Below is a small trained network, with its code and all its weights. Each question gives an input and a class and asks what happens when units are switched off, that is, made to give their printed mean instead of their output.

import numpy as np


def w(rows, s, z=0):
    codes = np.array(rows[::2]) - 128.0
    scale = np.full(codes.shape[1], s)
    scale[-1] = z or s
    return codes * scale


def norm(h):
    return h / np.sqrt((h * h).mean(-1, keepdims=True) + 1e-5)


def f(y):
    return y / 2 * (1 + np.tanh(0.7978845608 * (y + 0.044715 * y**3)))


def log_softmax(a):
    a = a - a.max(-1, keepdims=True)
    return a - np.log(np.exp(a).sum(-1, keepdims=True))


def net(x, mask):
    res = np.array(x, float).reshape(1, 2) / 4 @ E
    u = 0
    for l in range(4):
        y = f(norm(res) @ A[l][:, :-1].T + A[l][:, -1])
        res = res + np.where(mask[u : u + 5], y, B[l][:, -1]) @ B[l][:, :-1]
        u += 5
    return log_softmax(norm(res)[-1] @ U[:, :-1].T + U[:, -1])


A, B = {}, {}
E = w([
[117,42,224,124,228,227,60],'x0',
[48,171,178,154,226,131,252],'x1',
],0.0035)
A[0] = w([
[64,72,125,50,148,119,135,67],'0.n0',
[110,54,194,117,206,189,78,189],'0.n1',
[38,146,112,247,199,91,207,251],'0.n2',
[133,138,90,57,119,181,114,70],'0.n3',
[209,133,118,125,85,110,4,152],'0.n4',
],0.0032,0.0022)
B[0] = w([
[116,132,59,154,110,83,119,114],'0.n0',
[146,167,128,57,36,67,187,251],'0.n1',
[177,170,105,105,64,170,65,249],'0.n2',
[78,172,105,139,129,176,121,114],'0.n3',
[170,253,122,142,148,168,163,215],'0.n4',
],0.0036,0.003)
A[1] = w([
[145,68,170,126,150,137,42,118],'1.n0',
[3,171,135,204,222,150,204,66],'1.n1',
[109,106,132,151,167,62,114,8],'1.n2',
[101,47,202,127,200,159,82,47],'1.n3',
[74,123,124,106,184,127,237,62],'1.n4',
],0.0044,0.0017)
B[1] = w([
[145,138,19,159,155,111,163,185],'1.n0',
[220,222,62,180,122,154,3,252],'1.n1',
[140,170,41,143,140,84,131,40],'1.n2',
[43,91,74,82,177,71,171,216],'1.n3',
[242,180,46,169,81,85,36,197],'1.n4',
],0.0053,0.0016)
A[2] = w([
[131,157,153,101,70,148,175,114],'2.n0',
[190,109,28,165,88,122,2,61],'2.n1',
[63,52,85,82,222,124,102,88],'2.n2',
[123,72,159,86,216,241,150,71],'2.n3',
[74,101,6,170,97,54,205,7],'2.n4',
],0.0041,0.0012)
B[2] = w([
[121,89,189,107,244,108,168,183],'2.n0',
[101,118,93,124,255,181,73,251],'2.n1',
[40,152,65,112,69,42,212,160],'2.n2',
[88,138,63,70,157,92,198,175],'2.n3',
[17,94,83,116,170,113,165,148],'2.n4',
],0.0047,0.0029)
A[3] = w([
[97,86,253,119,173,84,144,64],'3.n0',
[93,213,86,179,175,104,137,254],'3.n1',
[138,179,177,101,73,172,158,233],'3.n2',
[105,120,86,178,154,216,6,145],'3.n3',
[56,142,45,118,58,14,185,133],'3.n4',
],0.0048,0.0015)
B[3] = w([
[180,179,140,122,84,216,125,140],'3.n0',
[152,63,99,74,126,160,72,204],'3.n1',
[130,81,139,95,130,173,153,163],'3.n2',
[147,231,29,104,130,102,92,212],'3.n3',
[18,67,105,62,255,139,194,253],'3.n4',
],0.0053,0.0046)
U = w([
[193,204,17,113,141,148,6,199],'0',
[2,43,68,42,205,110,230,195],'1',
[185,127,239,93,76,232,182,180],'2',
[84,96,168,207,94,89,113,23],'3',
[100,105,164,222,74,43,135,26],'4',
[85,107,174,212,69,58,122,2],'5',
[115,81,147,187,92,63,132,26],'6',
[84,83,146,201,89,104,117,51],'7',
],0.0083,0.0043)

Each question gives the input, the list of numbers given to net, and the class t.
The units are the neurons (one row each of A and B). Each row of codes is followed by its name. A weight is (code - 128) times the scale printed after its matrix; where a second scale follows, it is the last column's (A, B and U).
mask holds one flag per neuron, layer by layer. A switched-off neuron (its flag False) gives its mean, the last column of its row in B, instead of its output. The means were averaged over made-up inputs and are rounded, as every weight is.
A unit's drop is (log p(t) with every unit on - log p(t) with that unit switched off) / (log p(t) with every unit on - log p(t) with every unit switched off).
The circuit of an input: a set's keep is (log p(t) with only the set's units on - log p(t) with every unit switched off) / (log p(t) with every unit on - log p(t) with every unit switched off). Starting from the 12 units with the biggest drops (on a tie, the unit counted first), units are removed one at a time, each time the one whose removal leaves the highest keep (on an exact tie, the one counted first), for as long as the keep stays at least 0.8.
units of the circuit, in order: the units of the circuit, biggest drop first
unit that matters most: the unit with the biggest drop
k most important neurons: the k neurons with the biggest drops, biggest first
top k neurons in layer l: the k neurons of layer l with the biggest drops, biggest first
drop when u is switched off: that unit's drop, to one decimal
input [-6,8], class 0: unit that matters most	1.n1
input [-6,-5], class 1: units of the circuit, in order	[1.n1; 3.n4]
input [-6,6], class 0: units of the circuit, in order	[1.n1; 1.n4]
input [-3,1], class 2: top 2 neurons in layer 1	[1.n0; 1.n1]
input [-4,-3], class 1: 3 most important neurons	[0.n2; 1.n1; 1.n4]
input [-2,-2], class 2: 2 most important neurons	[1.n1; 1.n4]
input [4,-3], class 1: 2 most important neurons	[1.n4; 1.n1]
input [-3,2], class 2: 2 most important neurons	[0.n2; 1.n0]
input [-3,0], class 2: top 2 neurons in layer 1	[1.n1; 1.n0]
input [-5,-4], class 1: 3 most important neurons	[1.n1; 0.n2; 1.n4]
input [7,-5], class 1: 2 most important neurons	[0.n2; 1.n1]
input [-5,-1], class 1: drop when 1.n1 is switched off	0.1
input [2,3], class 2: drop when 0.n1 is switched off	1.4
input [-4,5], class 0: drop when 0.n1 is switched off	1.8
input [-3,4], class 0: unit that matters most	0.n1
